Here is a tiny trained network, its code and every weight. The questions are about switching its units off for an input and a target symbol, where a switched-off unit gives its printed mean instead of its output.

import numpy as np


def w(rows, s, z=0):
    codes = np.array(rows[::2]) - 128.0
    scale = np.full(codes.shape[1], s)
    scale[-1] = z or s
    return codes * scale


def f(y):
    return np.maximum(y, 0)


def softmax(a):
    e = np.exp(a - a.max(-1, keepdims=True))
    return e / e.sum(-1, keepdims=True)


def log_softmax(a):
    a = a - a.max(-1, keepdims=True)
    return a - np.log(np.exp(a).sum(-1, keepdims=True))


def net(x, mask):
    ids = ['ΘΛΣΦαβδζημξπτψω'.index(c) for c in x.split()]
    T = len(ids)
    res = E[ids] + P[:T]
    u = 0
    for l in range(2):
        r = res
        for j in range(3):
            rows = slice(2 * j, 2 * j + 2)
            q, k, v = (r @ M[l][rows].T for M in (Q, K, V))
            z = softmax(np.where(np.tri(T) > 0, q @ k.T / 2**0.5, -1e9)) @ v
            o = O[l][rows]
            res = res + np.where(mask[u + j], z, o[:, -1]) @ o[:, :-1]
        u += 3
        y = f(res @ A[l][:, :-1].T + A[l][:, -1])
        res = res + np.where(mask[u : u + 4], y, B[l][:, -1]) @ B[l][:, :-1]
        u += 4
    return log_softmax(res[-1] @ U[:, :-1].T + U[:, -1])


Q, K, V, O, A, B = {}, {}, {}, {}, {}, {}
E = w([
[153,14,226],'Θ',
[77,95,87],'Λ',
[1,34,115],'Σ',
[103,128,77],'Φ',
[158,198,64],'α',
[95,138,140],'β',
[147,178,89],'δ',
[108,97,98],'ζ',
[132,147,62],'η',
[117,157,9],'μ',
[109,80,142],'ξ',
[111,107,129],'π',
[187,217,54],'τ',
[212,137,239],'ψ',
[152,133,159],'ω',
],0.0094)
P = w([
[112,151,147],'0',
[142,98,15],'1',
[103,145,166],'2',
[148,69,2],'3',
[102,135,193],'4',
[151,49,10],'5',
[99,132,170],'6',
[203,59,16],'7',
[103,125,180],'8',
],0.0095)
Q[0] = w([
[89,164,143],'L0H0',
[137,188,99],'L0H0',
[152,107,85],'L0H1',
[253,137,191],'L0H1',
[105,144,136],'L0H2',
[123,143,140],'L0H2',
],0.024)
K[0] = w([
[89,163,118],'L0H0',
[193,46,95],'L0H0',
[116,64,156],'L0H1',
[253,41,69],'L0H1',
[134,159,106],'L0H2',
[140,161,123],'L0H2',
],0.019)
V[0] = w([
[144,101,89],'L0H0',
[132,83,132],'L0H0',
[126,111,98],'L0H1',
[183,159,126],'L0H1',
[241,8,54],'L0H2',
[104,124,144],'L0H2',
],0.011)
O[0] = w([
[105,141,176,158],'L0H0',
[86,114,124,135],'L0H0',
[142,101,107,158],'L0H1',
[136,168,94,145],'L0H1',
[2,202,53,255],'L0H2',
[167,100,126,112],'L0H2',
],0.0088,0.0032)
A[0] = w([
[74,167,132,69],'L0N0',
[152,251,214,32],'L0N1',
[106,119,77,251],'L0N2',
[162,100,190,98],'L0N3',
],0.015,0.0031)
B[0] = w([
[135,87,159,170],'L0N0',
[254,85,215,206],'L0N1',
[213,183,160,253],'L0N2',
[60,119,31,162],'L0N3',
],0.015,0.0068)
Q[1] = w([
[122,137,235],'L1H0',
[80,77,234],'L1H0',
[167,105,122],'L1H1',
[140,144,169],'L1H1',
[61,214,101],'L1H2',
[215,82,8],'L1H2',
],0.013)
K[1] = w([
[157,127,16],'L1H0',
[154,207,11],'L1H0',
[110,93,166],'L1H1',
[140,126,171],'L1H1',
[133,106,178],'L1H2',
[8,172,20],'L1H2',
],0.014)
V[1] = w([
[203,41,77],'L1H0',
[127,185,162],'L1H0',
[74,2,151],'L1H1',
[156,76,157],'L1H1',
[147,172,65],'L1H2',
[142,136,105],'L1H2',
],0.0091)
O[1] = w([
[139,170,3,253],'L1H0',
[74,159,178,162],'L1H0',
[248,16,2,52],'L1H1',
[56,120,9,244],'L1H1',
[105,158,36,174],'L1H2',
[116,146,82,153],'L1H2',
],0.0054,0.0073)
A[1] = w([
[123,131,125,4],'L1N0',
[11,56,138,15],'L1N1',
[108,206,124,165],'L1N2',
[93,71,223,237],'L1N3',
],0.013,0.0023)
B[1] = w([
[121,117,106,128],'L1N0',
[144,94,248,155],'L1N1',
[92,78,162,255],'L1N2',
[166,116,12,176],'L1N3',
],0.018,0.0087)
U = w([
[200,218,180,170],'Θ',
[165,179,160,113],'Λ',
[221,115,110,108],'Σ',
[138,59,131,72],'Φ',
[97,151,117,143],'α',
[140,140,93,110],'β',
[109,112,111,95],'δ',
[118,119,117,74],'ζ',
[115,146,138,122],'η',
[120,100,177,149],'μ',
[156,172,135,104],'ξ',
[123,144,122,111],'π',
[66,172,134,253],'τ',
[90,158,2,161],'ψ',
[111,121,102,106],'ω',
],0.0096,0.0047)

Each question gives the input, a string of symbols that net reads in full, and the target symbol t.
The units are the heads (2 rows each of Q, K, V and O) and the neurons (one row each of A and B). Each row of codes is followed by its name. A weight is (code - 128) times the scale printed after its matrix; where a second scale follows, it is the last column's (O, A, B and U).
mask holds one flag per unit, layer by layer, with each layer's heads first. A switched-off unit (its flag False) gives its mean, the last column of its rows in O or B, instead of its output. The means were averaged over made-up inputs and are rounded, as every weight is.
A unit's drop is (log p(t) with every unit on - log p(t) with that unit switched off) / (log p(t) with every unit on - log p(t) with every unit switched off).
The circuit of an input: a set's keep is (log p(t) with only the set's units on - log p(t) with every unit switched off) / (log p(t) with every unit on - log p(t) with every unit switched off). Starting from the 12 units with the biggest drops (on a tie, the unit counted first), units are removed one at a time, each time the one whose removal leaves the highest keep (on an exact tie, the one counted first), for as long as the keep stays at least 0.8.
units of the circuit, in order: the units of the circuit, biggest drop first
k most important neurons: the k neurons with the biggest drops, biggest first
top k neurons in layer l: the k neurons of layer l with the biggest drops, biggest first
drop when u is switched off: that unit's drop, to one decimal
input ψ τ μ ψ, target ψ: top 3 neurons in layer 0	L0N1, L0N2, L0N3
input τ μ α ψ α Θ ξ ψ ψ, target Σ: units of the circuit, in order	L0N1, L1N3
input Σ ψ Σ β, target Σ: 3 most important neurons	L0N2, L1N2, L0N3
input Σ Σ ψ μ, target Σ: units of the circuit, in order	L0N2
input τ ψ τ τ τ Σ β, target ψ: 2 most important neurons	L1N3, L0N1
input Σ η ξ τ, target Σ: 2 most important neurons	L0N2, L1N2
input τ δ μ, target τ: units of the circuit, in order	L1H1, L0N1, L1N2
input τ τ β τ τ ψ τ δ, target τ: 3 most important neurons	L0N1, L1N2, L1N3
input Σ ψ μ τ, target Σ: 2 most important neurons	L0N2, L0N3
input ω ψ τ, target Θ: top 2 neurons in layer 1	L1N3, L1N2
input τ ζ Θ Σ Σ, target Φ: 4 most important neurons	L1N1, L1N3, L0N1, L0N2
input Σ ω τ, target Θ: 2 most important neurons	L0N1, L0N3
input δ ψ ψ η ψ ω, target ψ: 3 most important neurons	L0N1, L0N2, L1N1
input τ ψ τ Σ, target τ: 2 most important neurons	L0N1, L0N2
input ψ Σ ω ψ, target ψ: units of the circuit, in order	L0N1, L1H0, L0H2
input ψ τ β Θ, target ψ: 3 most important neurons	L0N1, L0N2, L1N1
input ψ π Θ, target μ: 4 most important neurons	L1N1, L0N2, L0N3, L0N1
input τ τ Θ, target μ: top 2 neurons in layer 0	L0N2, L0N1
input τ ψ Σ, target Φ: top 2 neurons in layer 1	L1N1, L1N3
input τ Σ ψ, target Σ: drop when L1N2 is switched off	0.3
input Σ ψ μ ψ β, target ψ: drop when L0N1 is switched off	0.3
input τ τ τ Σ, target τ: drop when L1N3 is switched off	0.1
